Each row, then the grade of its hidden value
[ 285 -240  308 -106 -120   35    5  286 -119  312 -229 -321 -247  -61
  365 -170 -133  -51  220   20 -155 -100 -209 -557  272   15 -193 -332
  128  247 -315   21  -37  -45   56  124 -349  296  504  166  -71  443
   31]
[102]
[ 201 -330  -82 -172   79 -117  210  -38  -91    6  239  161  384 -118
  237  173 -594 -103   -3   87  266 -611  372 -106 -500  239  -39   84
 -248  -22   95  294  353  -13 -393   17  161  191  207  171   22 -102
  -93]
[118]
[ 311 -364 -420  -58  268  173  348    6 -175   71  103   70  -71   20
 -207  236  -73 -269  -55   92 -216   40 -480 -437   38  485  332   70
  -11   95  -44 -126   40 -160  207   -6  -56  -82  269  128  200 -351
    4]
[100]
[ 111 -274   12  -64  -20 -129 -103  -78 -118  -11  272  152  284 -304
  -19  219 -407 -418 -101   98   90  -22  208 -300 -395  434  -78  -73
  -54 -211  161  -16  325  -68   23  -86  231  -26  -44   96  -72 -294
 -319]
[97]
[ -73  309  310  -82 -301  -47  -21  231  -37  291  -14 -255 -191  184
   84   58  -93  360  214   31  190 -236 -199   22  295 -317 -102  -36
 -148  220 -272   99    2  382 -145 -303  -23  332  210 -252  -35  230
  -94]
[103]
[ 103  139 -258 -106  180  224  413  -57  -91  233  150  126  139  323
 -316 -118 -198  109  128  -87   16 -394  198  176  -25  -49  -19  -64
 -281  110 -169   16  -95   17 -168  117   40 -519  168 -156  304   51
  350]
[99]
[  51  -27  290   90 -254 -167 -168  128 -120  252 -119 -175 -171 -163
  319  -45  149  112  137  -11  -26  211 -301 -292   -1  188  -92  239
  237  -13 -197  172  -47  170   55 -204 -193  234  184  250   61  115
  -77]
[97]
[  65  157  220   87 -212   29  -56 -109    7  229  371  226   93   56
 -349  180 -215  212   95  203  335 -160  439   92  -99  -55  -68   91
 -166 -173 -115  199  282  -86  -77  -97  177 -289  -91 -193   60 -439
 -272]
[96]
[ 192  376   73  -75   57  -84   22  -28  -69    9   38   47   68   97
   26 -205   42 -139   -5   11   58 -202  166  121  -25  -71 -113  -60
   34 -226 -268  137  122  156 -113   58 -139  -77   88  -85 -135  -58
  208]
[111]
[ 270 -335 -129    3  129  309   55 -266 -218  -16  152  -37    9  140
 -202  374 -365 -355  354  102  -43 -289  499  -96 -185   35 -316 -221
 -145 -137 -110  365  490 -128 -272  440  113   21  348 -262 -330   -5
 -172]
[100]
[   9 -324 -203  -26   85  100 -189 -362  -59 -162  169  -69  185  115
   30  216 -438 -363   58 -253   77 -281  364  -89  160 -119 -378 -443
   56 -634  -28  233  655   32 -179  291  182  359  140 -271 -435 -110
 -239]
[99]
[ 185   -1 -281   54   62   30  108  -26 -268  292   71  -31 -222  329
 -166  226  455   65  302 -156 -106  222 -330 -110  173  416  294  224
  -52  -13  -79   20 -142  -72  223  148  -11 -228  213 -133  173 -279
  -32]
[104]
[ 126  204 -158 -192  180 -253  133  121  -24  -42   58  223  474 -127
  252 -481 -230 -225 -449 -153  117 -243 -215 -141 -121  257   95  -47
  -38 -115  116 -211 -138  248   92 -214  -64  -41  -97  397  274  -27
  321]
[96]
[  -6  369  -30  -21  -45  274  151  132 -194  220   94  -25   34  266
 -449  -24  -46  301   35  -11   19  -53  -61   -9  -82 -185  -91    4
 -455  215  -51   78 -128  402   47 -182  219 -290    3 -216  170  -19
   50]
[97]
[ 193  145 -148  -43   98  296  229 -136   46  159  152   60 -175  338
 -365   34 -100   43  146  115   33 -322   93  126  477 -324   28 -269
   55 -119 -449   43  253 -168 -118  129 -170 -168  253 -342  -23 -155
  187]
[121]
[ 130  231 -146   21   48  303   19  -71 -113  202   36 -112 -297  372
 -454   46  249  -63  197  -69 -177  150 -159  -46  537 -175  -11 -329
   42 -131 -341  -94   52  -10  223  154  -89 -254  167 -426 -107 -119
   74]
[99]
[ 115   89 -169  102   34   54   77  -42 -233  270   39  -53 -222  345
 -221   86  352   25  262 -174 -111  249 -359  -81  310  355  128  175
  -49  -36 -110  -89 -216    2  272  128  -51 -293  163 -155  221 -193
  -26]
[111]
[ 181  221  -70   27  -11  -57 -196   20 -100  114   44   12   66  221
   26 -101  211  -78  -26 -179  134   66 -230 -160  367   58   84 -128
  -21 -197   33  -28  -13  165  314   70  -53  103   -5  -18  -64 -157
  -71]
[104]
[ 107  137 -305  -61   65  121   35  -14 -184  216    7  -72  -85  363
  -42   24  237   66  238 -218  -23  -61 -177   11  310  -23  117 -153
  -38  -20  -99   53  -25   82   22  141  -25   19  222 -173   29  114
  169]
[104]
[ 510 -331 -266  -30  249  151  241   34 -129  127   27  120  -32   65
    8  -29  -25 -227  -19  104  -92  -94 -293 -476  199  364  260  -54
   61   58  -94  -31   37 -307  220  243 -278  -21  349  293  156 -223
   91]
[97]
[  11 -210  -38  282 -218  201 -406 -254 -347  418   -6 -125   16  320
   79   72  305  320  635 -483   44  207  513  -82  -92   45 -408    4
  -56 -292  112  601   60  -16  -23  565  174 -144  167  -20  -19  291
 -145]
[121]
[ -28  201  361  -24 -243 -277 -150  202 -159  162 -146 -286 -224 -167
  282  -54  208   13   82  -40 -123  246 -336 -209  -74  167 -143  171
  183  -60 -284   74  -52  351   33 -306 -129  220  148   34  -89   86
  -59]
[102]
[  80 -220  118  -78  -93 -232 -121   48  -77  126   99   99  388 -357
  359 -200 -258  -23 -182 -162   92  -97  291 -365 -506  249 -153  -44
   68 -282   83  215  177   34  -42  -80   92   19  -25  412   57  -60
  -15]
[104]
[ 197   64   -8   80   28  151  130   92 -246  316  -89 -109   -8  391
  -16 -233  113  271  219 -278  -21  -68  -98 -195  138   88 -148   83
 -305  120  -48  168 -302  189  162  284  -71 -214  245   56  250  132
   99]
[111]
[ 114  -31   22  -63 -132   87  -59  -58  -63  241  289  201  213  -32
 -104  113 -279  146  139  115  263 -296  554   -9 -265  -93  -58 -174
 -121  -74  -14  271  336 -159 -240   19  188 -123   44  -29   12  -61
  -62]
[103]
[  54  138  148    9 -220 -267 -405  -10 -184  124  146  102  415 -123
  293   74  -83 -176  154  -59  370  -74  340   16 -448  227 -153   82
 -176  -36  344  252   76  294  -81  -35  236  150 -127  158 -120  197
 -226]
[106]
[ -12  -24  100 -120  -49 -293 -104  -49 -115 -144   -5 -197 -131 -243
  288  215  -77 -415   19   49 -115   27 -179  -89 -128  232 -129   41
  307 -340 -277   78  385  208 -211 -233  -55  451  197 -104 -347  -82
 -122]
[118]
[ 203  228 -488 -347  292  -26  161  -94   -9  -93  228  171  224  188
  -75  103 -161 -507  -50   22  127 -485   53  231  192  -44  281 -467
  -24 -116  -68 -199  295  -12 -180   38   30   71  108 -302 -219  -44
  268]
[99]
[  81 -201   81   -6  -56  255    5  -92 -110  112  265   43  191   46
 -350  228 -633 -166  123  111  140 -259  404 -181 -123  -14 -342 -281
 -373   32   74   69  284   17  -61   96  287 -144   73 -210  -63  -40
 -330]
[106]
[ 186  472   30  129  -33  -36  -88  -61 -129   70  152  192  -56   35
 -330   20  408  -56  -50  181   40  304 -106   67 -104  175  151  322
   64 -221 -167   96   31  124  196 -165  -45 -320 -138  -39   19 -508
   -3]
[97]
[ 314  178 -212  -62   65  200  233  -16  -55  287  124  183   -1  376
  -53   -5    4  259  298  151  269 -513  140  216  221 -198  215   -5
 -119  220 -197  242   60 -139 -278  168 -174  -38  317  -32  180  129
  299]
[102]
[  42  -76  267   25 -246   20  -95  121 -145  356 -108 -198 -139  -41
  251 -119    9  308  270  -90  -36   -8   69 -246  -47  -67 -253  -23
  107   25 -251  307   24   67 -129   -4 -119  110  287  135   57  321
   47]
[103]
[ 351 -501   64   53  -84  103  -45  221 -188  351 -290 -315 -247   16
  489  -39   68   42  296 -101 -143   48 -491 -708  337  193  -16  -72
  180  287 -115  184 -123  -41  193  213 -376  491  556  415   47  429
  -33]
[100]
[  85  141  -86   91   73  109  300  -92 -234  251   14  -77 -212  343
 -254   26  271  225  307 -148 -176   36  -21  111  -73  183  -63  368
 -114  -71 -334  227 -144   93  -59  148  -49 -467  246 -194  219 -176
  172]
[121]
[ 107  514 -135   99  -52  120  -26   -2 -118  360  160  220  141  426
 -313 -194  313  333  131 -139  255   -4   24  193  203  -64  147   86
 -261   54   54   41 -283  139  202   48   51 -471 -121  -63  331  -77
  166]
[104]
[   5  -87    9  -20 -139 -158 -152  -43    6  133  101  197  359 -300
  385 -160 -282   13  -63   -1  257 -208  166  -62 -289   78  -67   59
  207 -117   73  216  168   57 -248 -223  -23  192   -9  461  178  236
  134]
[106]
[ 318  424 -141 -170  224 -418   15   25    1 -205  -14  269  433 -114
  522 -402    3 -515 -305   57  263 -366 -202  163 -110  247  196  155
  170 -119   29  -28  -34  305 -110 -130 -317  274   -8  434   -3   94
  421]
[106]
[ 110  211  195 -104 -180 -410 -214   61   33  -31   60  -15 -120 -295
  376  137  168 -156  -95  224  139    6 -231  -46   -4   78  200  135
  449 -315 -319  143  395  111 -138 -414 -199  547   78   64 -302 -274
  -79]
[102]
[ 209    7 -313 -239  123 -165  191   47  -90  163   96   31   56  130
  213  153   71 -159  161  -45   90 -327 -140   48   47  215  356  -33
   15   88  -88  -12   49  -27 -151    3  -70  125  268  -42    4   29
  188]
[99]
[ 322   78 -257  -20  196  216  346  -73  -79   21  250  148 -101  355
 -433  267  -47   81  -15  208  106 -287 -130  -18  210    5  271  130
 -240  -78 -226  130  268  -50    6   37   -2  -57  202 -259   23 -652
  -77]
[102]
[ 126   86  -23  165   -9 -104  147   14 -314  345   -1 -115 -111  404
  -82  102  413  170  366 -290  -31  190 -269  -40  -24  541   53  572
 -316   87   -2  110 -435  228  254  182   25 -394  163  -76  296 -206
 -118]
[99]
[ 182  246 -371   17  189  190  185 -233 -108  117  168  234  117  474
 -191  -64    4   48  225  -61  206 -384  171  364  232  -58   60   26
 -136  -89  -87  147   48  -43 -207  272  -55 -225  161 -136  202   16
  297]
[103]
[ 207  410 -244 -208  219 -245  152   38  -29 -106  -14  202  361    7
  381 -334  -69 -335 -173   25  201 -451 -185  251  -90   98  167   94
   59   49  -15  -18  -79  331 -243 -156 -231  192   75  292   98  278
  516]
[106]
[-208  286   41 -249  -37 -400  -45 -119   72 -212  125  100  231 -432
  337 -110 -346 -369 -229   96   78 -279  149  324 -370   -5 -152  -30
  424 -440 -286   20  436  243 -559 -518  -21  263  -48   36 -143  107
  291]
[102]
[ 166  176  336   16 -244 -242 -221  302 -185  403 -222  -94  154  -87
  597 -506  238  281  131 -231  112   31  -35 -286 -194  130 -147  119
   22  166   22  250 -371  268   82    9 -216   72  130  529  209  509
  208]
[103]
[-108  -47  298  -46 -252 -241 -173   20   43   79  169  -45  117 -257
  140   72 -337    9 -135  -19  165  -74   85 -201 -105   19 -187  -48
   92 -325 -119   84  329  169  -54 -339  125  224  -52  -10 -113 -231
 -291]
[104]
[ 278    7 -648 -159  347  213  166 -194 -103  -75  195  229  109  282
 -180  101  -48 -313  -22    3   42 -300  -87   51  307   27  300 -321
   32 -199  -31  -50  320 -177  -76  188  -24   78  190 -122  -36 -173
  242]
[102]
[  31  384  -79 -154   -3 -250   23  185   46  277 -122   69  197   47
  427 -600   67  -76  -66 -224  128 -173 -430   68  411   65  144 -145
  224  174  -66 -357 -458  191   76 -196 -353  -23   56  346  405  581
  560]
[121]
[ 231  248  186  163 -116  150   82   86 -193  441    9   75   49  324
 -110 -240  104  396  326  -19  188 -122  166   15  -41   33 -141  274
 -342  296  -47  261 -355  113   44  202  -92 -431  146  131  377  184
  113]
[118]
[  94  454 -186  -74  173 -197  -72  -17 -254  -66 -288 -145   82  197
  454 -383  302 -448  166 -290  -99  -40 -346  234  100  185 -155   56
  139  -19  -60   -9 -298  512 -107  123 -289  194  206  123  -42  662
  501]
[106]
[   4   35  126 -218 -117 -126  -59  131 -102  214  -32 -120  237  -69
  399 -206 -291    3  149 -187  102 -380  311  -57 -221 -112 -273 -316
  -63   59  -53  162   57  207 -302    5   34  155  192   72  -62  556
  189]
[104]
[  28 -616 -175  -81  -66  -56    9  -68  -30  128  182   65   54 -323
  242  251 -360  -10  -43   16   18  -93  -69 -423 -105  284  117  -61
  302 -247  -47  118  455 -293 -159 -194   50  341  214  276  106 -186
 -149]
[102]

Next part:
[  20   89  -72  245  -10   73 -157  100   90 -176  -48   -6   -2   -8
   15 -177   61  -12   31 -189    5  -75  -42  -61  -11  160  247   -3
   28   -9  -32  -61 -228  242   50  142  -35  -85  -86   86 -104   59
    3]
L
[ -87   47 -158 -106   96   43  -81 -349   45   86   41  263  -87 -251
 -126  -28  -54   85   29 -189   74 -114  -45  136   51   67  104  -30
   29   54   29  -20   90   40  -44    6   42  -51   72   75  -88  244
  -92]
E
[ -32   86  -99 -119 -133  -37 -269 -261  -38  -39 -131  111  -90 -269
 -208  -55 -119  -27   74 -178 -119 -202  -53  157   31  174  166  151
  176  124  -51 -225 -127  109 -136  231  -18 -285  -45  -29   88  257
  -27]
V
[ 101   55  137  133   89  215  -89  283   26 -129   90  -36  209  295
  156  -41    7   54  -43 -171  145   10 -146 -134  -95  156  204 -130
   67  -49  130   61 -236   76   34    4  -45  109  -31   51   22 -150
   96]
Q
[  60   88   45 -453  -69    4  -98   46  269  123 -178   78 -419 -246
  -78  -23  -35 -124 -199   17  -54   88 -188  -93  -74   89  241  164
  188   11  -31   43   95  104  -50  129 -360  -42  -94 -182   88   93
  238]
K
[-191  -48  155  -78  209  196 -225 -213  -97 -211   35  147  -89  -20
  -33 -114  -16  224 -147 -312   40 -178 -360   11   95  393  545   79
  183   52  178 -102   63  356  106  319 -154   49  -61   21   27   79
 -231]
Q
[  63  212 -106 -152   35  180  174  -95  133  -17  -15  245  -89  115
 -185  -53  -62  -65   73  -48  -11 -232 -233   97 -129  -65  186 -285
   42  -63   15 -155 -183   95  -66   -7  -62  -36  102 -160   21   46
  -34]
U
[  72  -32  136  125 -156 -138 -372  266  -97 -127 -215 -245   46  -35
  -14 -164   43 -150  -28  -65 -226  137 -122 -151   81  309    5  103
  -34   48  -29   37 -144   -7   36  126 -189 -147 -123  -35  -10    2
  159]
U
[  23  -50  170  -65   27  -84  177  -85  103  165   22   30    0  -99
   -6  -22  -59 -139   60  166   99  164   18 -103   73  -19 -156  -15
 -136  -40  -21  141   49 -181  -50  -16   17  -51  -54  -12  -28  103
  251]
H
[  85    4   39   55 -108  111 -149  104 -165   73   79 -147  290  126
   18   40 -123  -16   75  -83  -86  -25  -52  -44   83  141  -10   37
   73    2   24   41 -115    7  -32   78   47  -77  -16   75  152   90
   65]
V
[  10 -107   39   90  111   43   -6   -5 -111   52  156 -128  242   40
  103    8   -1  162  -49  -59  -38   39 -117  -50  153  107   14    3
  -29  -22   47  181   90   -3   89    2   94   96   75  124  -35  103
  -46]
S
[  74  107  -37  114   89   64  -60   77  105  -17  134  142  275   57
   54   69  -64  129   79 -146  216  -27   54  -41 -124    7   37 -169
   -7  -15   68   40 -255  -41  -36  -97  111   62   93  165  -21   25
  103]
L
[ -26  -14   97 -286  184  -33   22 -210  -47   53   55  155   21  -99
  -53   58 -119  129  -92 -132  112  -24 -168   55  -39   17  131  -23
   59   82   72   22   51 -156  -92   -4    6   58   45  -34  -11  149
   24]
L
[  -1   14  -85 -160  -35 -182   42 -335  -74  112  -18  106  138 -246
 -236   77 -175   37  149   57 -152 -157  -14  156   58  -53 -146  -11
  -27   78  -88  -95  -65 -159 -121   59  143 -207  139  -17   68  322
   14]
K
[  42   15  249   63  168   98  117  120   13  -87  177   61  133  182
  110  -46   13  156  -66 -146  263  104 -216  -69   43  111  130 -132
  -37  -79  239   21  -91  -63   34 -126   45  183  -29   24  -62 -203
   -7]
T
[ -18  -13  -81 -171 -111 -159 -290 -286   62   25 -163   13 -185 -431
 -107  -47  -49    8  -35  -52 -137  -76  -14  116   62  202  117  270
  171  140  -92  -68   26   46 -117  216  -38 -236  -50  -25   48  289
   70]
U
[ -10   19   85 -100   55  -63   68   57  -80  -24   -6  -79 -212 -102
  -51 -183    1   29 -158 -198  -14  103 -265  -76  147   74  308  146
  -22    4   20  -34   69   64   52   66 -116   46 -224  -54 -160   94
  -85]
Q
[-120 -259  135   17  163  -59 -139  -60 -174   97  186 -137  110 -286
  128  -17  -23  314 -162 -204   25  169  -37 -104  339  217   69  402
   22   73   95  200  273   41  177  143   50   27 -131  251  -59  182
  -58]
S
[  -6  -91  309   59   17 -180 -167  173  -48  -55  -74 -178  122   10
   55  -55   -1  -62  -72   73  -39  250 -165 -277   77  280   57   -4
 -149  -26   28  192    5  -42   75   90 -171   97  -60   34  -27   36
  186]
K
[ 27  62 -46 -57  68  78  31  -5 107  85  55 150  27 -68 -44  -4 -71  16
  42 -91  91 -23   0 -38 -32 -25  35 -42  -3  -6  12  35 -86   9   0  -1
 -17 -46  -1  61 -17 104 108]
L
[ 205  -65  252  177   40   26 -223  617 -217 -214   41 -310  379  287
  202  -68   57  156 -150 -299  -38  172 -182 -143   22  149  -37   69
   60   42  170   53 -303 -184   86  -95  -26   24  -80   12   -9 -318
  112]
L
[-154   29  -22 -131  293   20  316 -445 -150  -79  209  260  154  -43
 -209   40 -170  339   41 -168   36 -337 -263  168   64  -95  320 -120
    6   22   38 -209  -40  116   15  157  199   40  143   35  -37  304
 -337]
Q
[ -83   36  104   70  196  -30  -20   -8   80 -154   60  247   71 -120
  -62  -61  -46  186   25 -226  210  -32  -41  -74  -20   75  176  -20
  -53   23  103  -96 -211   75   76   81   -8  -27  -46  131  -99   32
   14]
Q
[ -16   62   45   48   14 -213 -169 -114  -80  -83  -19  -36  249  -49
  -49   57 -124   42   46  -39   12  -23  -60  -76  -77  130  206  -99
  -54   51  -89   18 -163  -19 -103  118   60   69   66  109  -26  303
   40]
Q
[  32   55  154  -71   27   -6   67  -75  175    6  -54  117   -4    7
  -24  -12  -61 -152   58  106  121   20  -40  -77 -107   35   39 -128
  -20  -27  -22   32 -123  -53 -105   68  -47  -48    6  -62   27   69
  247]
H
[-154 -152  319  -68  157 -105 -116    4 -188   48   18   25 -138 -228
  -15 -183  -79   -3 -105 -282  204  293  -89 -208  228  238  144  279
 -140   90  135   87  161  -96   85   99 -157  -19 -395  111 -170   93
   83]
Q
[ 178   31   13 -235 -200 -383 -284  -26  100   -6 -215 -143  -41 -362
  -35   60    9   22 -122   57 -182  104  -47  122  -30   73 -120  185
  162  132  -92  -28  -87 -289 -224  -40   13 -146  106 -155   50  104
  213]
H
[  35  -37   69  -94  104  194  169  163    1   83  165   88  218   74
  -66   70  -98  180   31  -36  -88  -88 -129  -65  104  -52  -96    9
   34  -66  112    8  -90   77  177   64  -38  -88   90   30  162  -42
   37]
K
[  77  111  211  140  226   21  409  218  190   13  171  211  304  292
   25   33  -80  -44  157  109  354  133  -10 -258 -175 -181  -94 -465
 -332 -171   86  131 -296 -182   38 -217   47  197   67   87 -114 -105
  258]
U
[ -58  174 -270 -373  -99 -407  -17 -317  145  178   -8  281   25 -672
 -388  261 -266  249   89  -12 -141 -145  124  100   17 -242   16  205
   68   93 -213 -200  -89   38  -92  159   77 -199  213  119   91  574
   -2]
H
[ -48  -13  154  -23   25 -194   -3  -15  140  131   47   68  225 -129
  -56  150  -97   16   75  240   14  167    1 -249   48   75 -102 -125
 -199  -95  -32  215   27  -10   74   50  -66  103  177  142   56  208
  210]
H
[ -19    7  144  158  130  209 -403 -203 -155 -322  146   53  202  155
  180  -57   24  349  -99 -437  261 -188 -270  213    8  495  453  -26
  296   93  325 -160 -164   99 -119   47  182  126    4   77   41 -146
 -256]
K
[   8   39    4   17 -129 -117 -274 -233  -48   46  -48    1  100 -177
  -46   11 -119  -79  107  -58   46   -6   61   52   19  205   35   53
   45   88  -41  -16  -83  -84 -198   84   98 -122  -35   79   43  250
  108]
T
[ -26   26  -64  -18  189   -7  152 -217   34 -105   60  165   -6  -98
  -83  -81   28  199  -28 -150   19 -159 -182  151   35  -37  127  -97
    2   16   42 -105  -50   13   14  -13  115  -12  118  -24 -144   87
 -164]
S
[-176   32 -161   72  201  349  189 -407   63  161  228  287   19   45
  -70  -37  -71   23  140  -55  125 -211  -82    3  106   59  229 -231
  -76 -117   22  110  187  336  104  121   57   85  103  183  -59  309
 -178]
E
[-151 -154  385   -1  368   55  304  123  -21 -103  175   25 -173  -33
  106 -221   28  203 -229 -237  279  207 -258 -267  215   91  397  221
 -100  -51  179   58  130  161  256  163 -132  153 -360   81 -223  -63
  -48]
Q
[ 324  220 -317 -104  -35  217   63 -186   80  -56   19   93  264  271
   -4  106  -21   54   95  -54  -75 -437 -124  468 -323 -186  -93 -402
  298   56  -13 -169 -382 -261 -353 -251  331 -101  408 -236  119  -40
  -11]
S
[  82  -32  112  -55  206   51  464  -44   35   32  156   74   -8   73
    4 -105   25  114  -29   -4  114   10 -212   77   97 -146  -68 -121
 -103  -70  129  -12  -13 -202   25 -185  137   37   -8 -116 -130 -123
  -28]
U
[-103   41 -158 -192  144   83   29 -441  -99   57   83  219  -35 -165
 -157   -2 -119  137   -1 -241   11 -241 -144  208   45  -10  229  -12
  110   87   -5  -97   96   63  -83   95  104  -48   84   23  -53  333
 -208]
E
[  49  137 -229 -364 -109 -131  226 -228   48  385   84  200  125 -286
 -327  242 -281   14  183  146 -162 -110   57   83   43 -309 -239  -41
  -42  -16 -150  -29    4 -131  -98  -34   89 -150  226   15  154  422
   79]
T
[ -72  -75   35 -285  110  -32   15 -175  107  209  -26  121 -140 -207
 -103   23   -7   -3  -96  132 -118   95 -205  -79  113   96  -36  -63
  -87  -42   17  232  320   -2  102    5 -206   76  156  -46  -12  182
   70]
S
[  91   79  -95    1  119  143  188   20  -35   46  128   96  177  143
  -34  -11  -45   50   49 -160   46  -93  -95   74  -33 -162  -46 -205
  -26  -23   35    3 -117 -112  -24 -151  123    4  114    4  -83   33
  -27]
E
[ -66    7  205 -125   14  -64  -46  123 -176   10   36  -88 -130 -123
  -50 -118 -111   23 -145 -292   71  182 -193 -181  185  129  359  292
   18   31   46  -44   63  100   43  176 -152   25 -337   50  -77  145
  -30]
T
[ 150   98 -135 -190  -34   91   42 -117  124  121   90  -31  195   72
   27  202  -97  103  -14  142 -104 -182 -128   82 -124  -30  109 -141
  194  -42  -68   84  -61   43 -124   25   90   88  280  -39  200  195
   59]
U
[ -40   13  -79 -342  -43 -284   93 -208   65  277  -47  209  -18 -485
 -335  126 -212   21  113  121 -168    7   61    1  105 -160 -258  115
 -111   50 -117  -19   45 -147   -6   56  -44 -235  100   16   70  370
  150]
K
[-130  150 -368 -159  160   71  282 -539  100  125  171  373  -92 -265
 -267   35 -100  230   81 -115  -12 -337 -125  228   75 -180  244 -143
    8  -36  -67 -132  113  241   12   50  160   12  235   78 -105  435
 -336]
E
[ -79  153    6   51   -4   24  -71   15 -145 -121   70  117  -78  -99
 -166 -166  -78  106   10 -438   96  -47 -170    8  164   99  371  122
   24   19   88 -274 -145  192   27  110  -12  -62 -224   73 -120  101
 -232]
H
[-218   31   64   88  145   18   69   -8  -45  -49   70  128 -334 -231
 -132 -309   -3   59  -67 -358  148  110 -186 -199  285  163  480  202
 -163  -46   69  -85  116  360  234  199 -184   31 -394  154 -287  172
 -213]
Q
[  81  -51  -47   67   33  126  -79 -268  270  191  191  160  324  -79
  159  209  -55  149  157  198  196  -73  197   88  -44  132 -259 -127
   81  -33   95  211  -50 -102  -99  -91  254  -15  271  184  193   54
  235]
K
